array([[ 3.62,  3.59,  4.37,  3.59,  2.25, -0.63],
       [ 2.56,  2.29,  3.33,  2.34, -0.11,  2.14],
       [-4.24, -3.80,  0.87, -4.01, -3.69,  3.07]]) ==> 2.56

array([[ 0.17,  1.52, -2.65, -1.76, -1.37],
       [-1.84,  0.78, -0.79, -2.00, -1.26],
       [ 1.86, -2.66, -2.56, -4.59,  1.73]]) ==> -1.84

array([[ 0.32,  0.13,  3.54, -4.56,  3.68,  0.44],
       [-1.89,  1.50,  1.65, -3.90,  2.26,  2.44],
       [ 0.18,  0.05, -0.48,  0.01, -0.37,  0.24]]) ==> -1.89

array([[-2.27, -0.49, -2.60, -1.26, -0.99,  0.42,  2.07],
       [ 0.56, -2.59, -4.27,  1.66,  1.09, -0.26,  3.16],
       [-2.09, -1.14, -2.80, -0.09, -1.33,  0.88,  3.18]]) ==> 0.56

array([[ 2.10,  0.57, -1.79,  0.10, -0.05],
       [ 2.03,  0.29, -1.54,  0.31, -0.19],
       [ 5.52, -0.26, -1.20,  1.12, -1.08]]) ==> 2.03

array([[-3.25,  5.38,  0.67, -5.45],
       [-4.42, -4.86,  1.65, -2.48],
       [ 3.79,  1.89, -3.12,  1.35]]) ==> -4.42
---
[[ 2.16 -1.25  0.35 -0.47 -0.87 -1.53 -2.70  1.06  0.24 -0.11 -0.46  1.08
   0.48  0.65  0.55 -0.72]
 [ 2.91  0.10  0.02  2.96 -1.53 -0.68 -1.04  2.15  0.10 -0.67 -0.01 -0.65
   1.17  1.08 -0.41  0.02]
 [ 2.23 -0.08  1.03  1.42  1.19 -0.92 -2.50  2.37  0.02  2.28  2.60  0.15
  -0.54  1.69 -2.00  1.06]
 [ 0.74 -1.71 -0.67 -0.52 -1.45 -1.80 -3.38  1.89 -1.93 -1.50  2.23  1.54
  -0.29  3.26  3.41  0.68]
 [ 1.78 -0.85 -0.32  1.57 -1.12 -1.06 -1.13  1.30  0.36 -1.03  1.18  0.44
  -0.07  1.47  0.86 -0.09]
 [-2.70  0.56 -2.05 -1.15 -0.78  2.07  1.40 -1.38 -1.47 -1.65 -0.56 -0.27
  -0.13 -0.23  2.48  0.59]
 [ 0.64 -0.21 -2.95  2.81 -2.38  1.45  1.56 -0.10  1.07 -3.27  0.66 -0.24
  -0.49  0.68  2.34 -0.11]
 [-1.91 -1.34 -1.96 -3.98 -0.75  0.92 -0.74 -2.31 -0.03 -1.47 -1.53  1.81
  -0.71 -0.94  3.31 -0.91]
 [-1.99  1.27 -1.95  0.16 -0.40  2.66  1.58 -0.78 -1.25 -0.86 -0.22 -1.01
  -0.03 -0.26  1.11  1.06]
 [ 1.05 -0.40 -4.23  2.43 -2.78  2.19 -0.77  0.99 -0.23 -3.15  1.77  0.24
  -0.78  2.12  3.59  0.94]
 [-0.15  0.02 -0.01 -0.76 -0.04 -0.08 -1.45  0.69 -1.42  0.33  0.25  0.17
   0.28  0.80  0.61  0.64]]: 2.16

[[-1.91  0.30 -0.08 -0.30  2.95  1.98  2.09 -2.63  1.56]
 [ 3.83 -1.49 -4.16 -0.61 -0.71  1.84 -0.61  0.94  2.48]
 [ 1.34 -0.52  0.34 -1.33  0.00 -2.11 -3.46  1.59  1.33]
 [-0.65  0.68  3.21  1.02 -1.96 -0.86  3.11 -6.00  2.57]
 [-1.88  1.03  0.73  2.23  2.51  3.35  3.53 -2.66  3.21]
 [-0.39  4.45  3.15 -0.84 -3.08 -2.35 -0.69 -1.55 -0.09]
 [-2.44  0.21 -1.33  2.37  2.11  2.02  4.31 -3.26  2.78]
 [ 1.73  0.94 -0.83 -0.90 -1.01  0.14  0.54 -1.58 -0.82]]: -1.91

[[ 0.83  0.66  0.80 -2.54  0.55  0.47  1.08  0.21  0.29 -0.05]
 [ 1.83  0.66 -1.58 -4.72  0.47  0.63  2.34  0.87  4.09  2.78]
 [ 1.36  0.62 -0.84 -4.40  1.25  0.09  2.39  1.24  2.22  2.82]
 [-0.24  0.31 -0.98  1.29 -3.16  0.92 -1.77 -0.34 -0.80 -0.02]
 [-0.64 -0.14 -0.62  2.53 -2.71 -0.05 -2.28 -0.47 -1.18 -0.35]
 [-0.20  0.56 -0.90  2.54 -2.60  0.31 -2.20 -0.77 -0.56 -0.84]
 [-0.91 -0.32  0.65  0.67  0.98 -0.77  0.12  0.81 -0.56 -0.05]
 [-0.23  1.42  1.05  3.07 -0.74 -0.21 -3.05 -0.83 -1.15 -1.00]
 [ 0.31  0.74  0.03 -2.19  1.56 -0.12  1.69  0.72  1.36 -0.07]
 [ 0.63 -0.14 -2.39 -3.05  0.06 -0.96  2.31  1.53  2.82  2.42]]: 0.83

[[-3.12  3.58 -2.48 -0.33 -2.41 -2.15  2.50  0.76]
 [-0.04  4.31 -4.45 -1.30 -2.33 -1.32  0.08 -1.69]
 [-1.11  0.59 -0.37  1.01 -0.56  0.17 -0.19  0.65]
 [ 3.28  3.09 -3.01 -0.83  0.03  0.76 -1.99 -3.68]
 [-2.09  1.90 -0.59 -0.09 -2.52 -1.86  2.06  1.60]
 [ 0.06 -2.28  1.75 -1.18  1.28  0.80  1.05  0.57]
 [-0.36 -2.12  1.67 -0.34  1.26  0.11  0.05  0.51]
 [-1.03 -4.48  3.21  1.95  1.67  0.38  0.46  1.90]
 [-0.50 -5.43  5.05 -0.54  2.69 -0.16  2.17  1.89]
 [ 0.81  2.73 -2.73 -1.18 -1.09 -0.37 -0.98 -2.45]]: -3.12

[[ 1.07  0.38  0.34  0.60 -0.80  0.74 -0.07  0.00 -3.09  0.05 -0.53]
 [ 2.80  0.85  0.51  0.35 -1.58  2.36 -0.26  0.35 -5.78  0.19 -0.30]
 [ 0.30  0.38  0.30 -0.33 -0.93  1.27 -0.86 -1.39 -3.22  0.38  1.45]
 [ 0.02  0.15  0.29  0.59 -0.31  0.06 -0.43 -0.34 -1.94  0.13 -0.28]
 [ 0.77  0.46  0.23  0.25 -0.70  1.12 -0.50 -0.20 -2.92  0.29  0.10]
 [ 1.89  0.41  0.62  0.09 -1.19  2.18 -0.38 -0.18 -5.14  0.17  0.47]
 [ 0.92  0.24  0.25 -0.17 -1.02  1.35 -0.69 -0.75 -3.68  0.22  0.85]
 [-0.06  0.33  0.30  0.76 -0.40  0.02  0.00  0.01 -1.97 -0.02  0.03]
 [ 1.86  0.85  0.34  0.54 -0.89  1.52  0.21  0.37 -3.90 -0.09 -0.33]
 [ 2.16  0.17  0.07  0.87 -1.29  1.27  0.31  0.92 -4.60 -0.23 -0.73]
 [ 0.21  0.27  0.22 -0.16 -0.76  0.93 -0.80 -0.99 -2.87  0.19  1.17]
 [ 1.29  0.07 -0.03  0.78 -1.02  0.41  0.02  0.25 -3.54 -0.34 -0.05]]: 1.07

[[-4.69 -3.21  2.69  1.63  0.98 -3.42  2.53 -4.84  1.84  0.71  0.91]
 [ 3.55  0.65  0.15 -2.96 -0.74  0.92  1.21  3.34  0.29 -0.97 -1.86]
 [-3.75  1.28 -0.06  3.46 -2.72 -3.69  0.02 -3.25 -2.70  1.91  0.74]
 [ 0.31 -0.67 -2.69 -1.34 -0.02  2.01 -3.82  0.40  1.42 -1.82  2.24]
 [ 1.47  0.17 -0.38  0.58 -1.67 -1.61  4.17  1.34 -3.46 -1.63  0.56]
 [-0.91 -2.20 -1.35  3.80 -1.36  0.72 -1.40 -0.95 -2.64 -1.28 -0.31]
 [ 0.12 -0.09 -1.94  1.33 -0.95  0.89 -3.18 -0.20 -1.44  0.20 -0.36]
 [-2.40 -0.10  3.47 -1.06  3.11  0.28  4.49 -3.69  2.82  1.64  2.53]]: -4.69
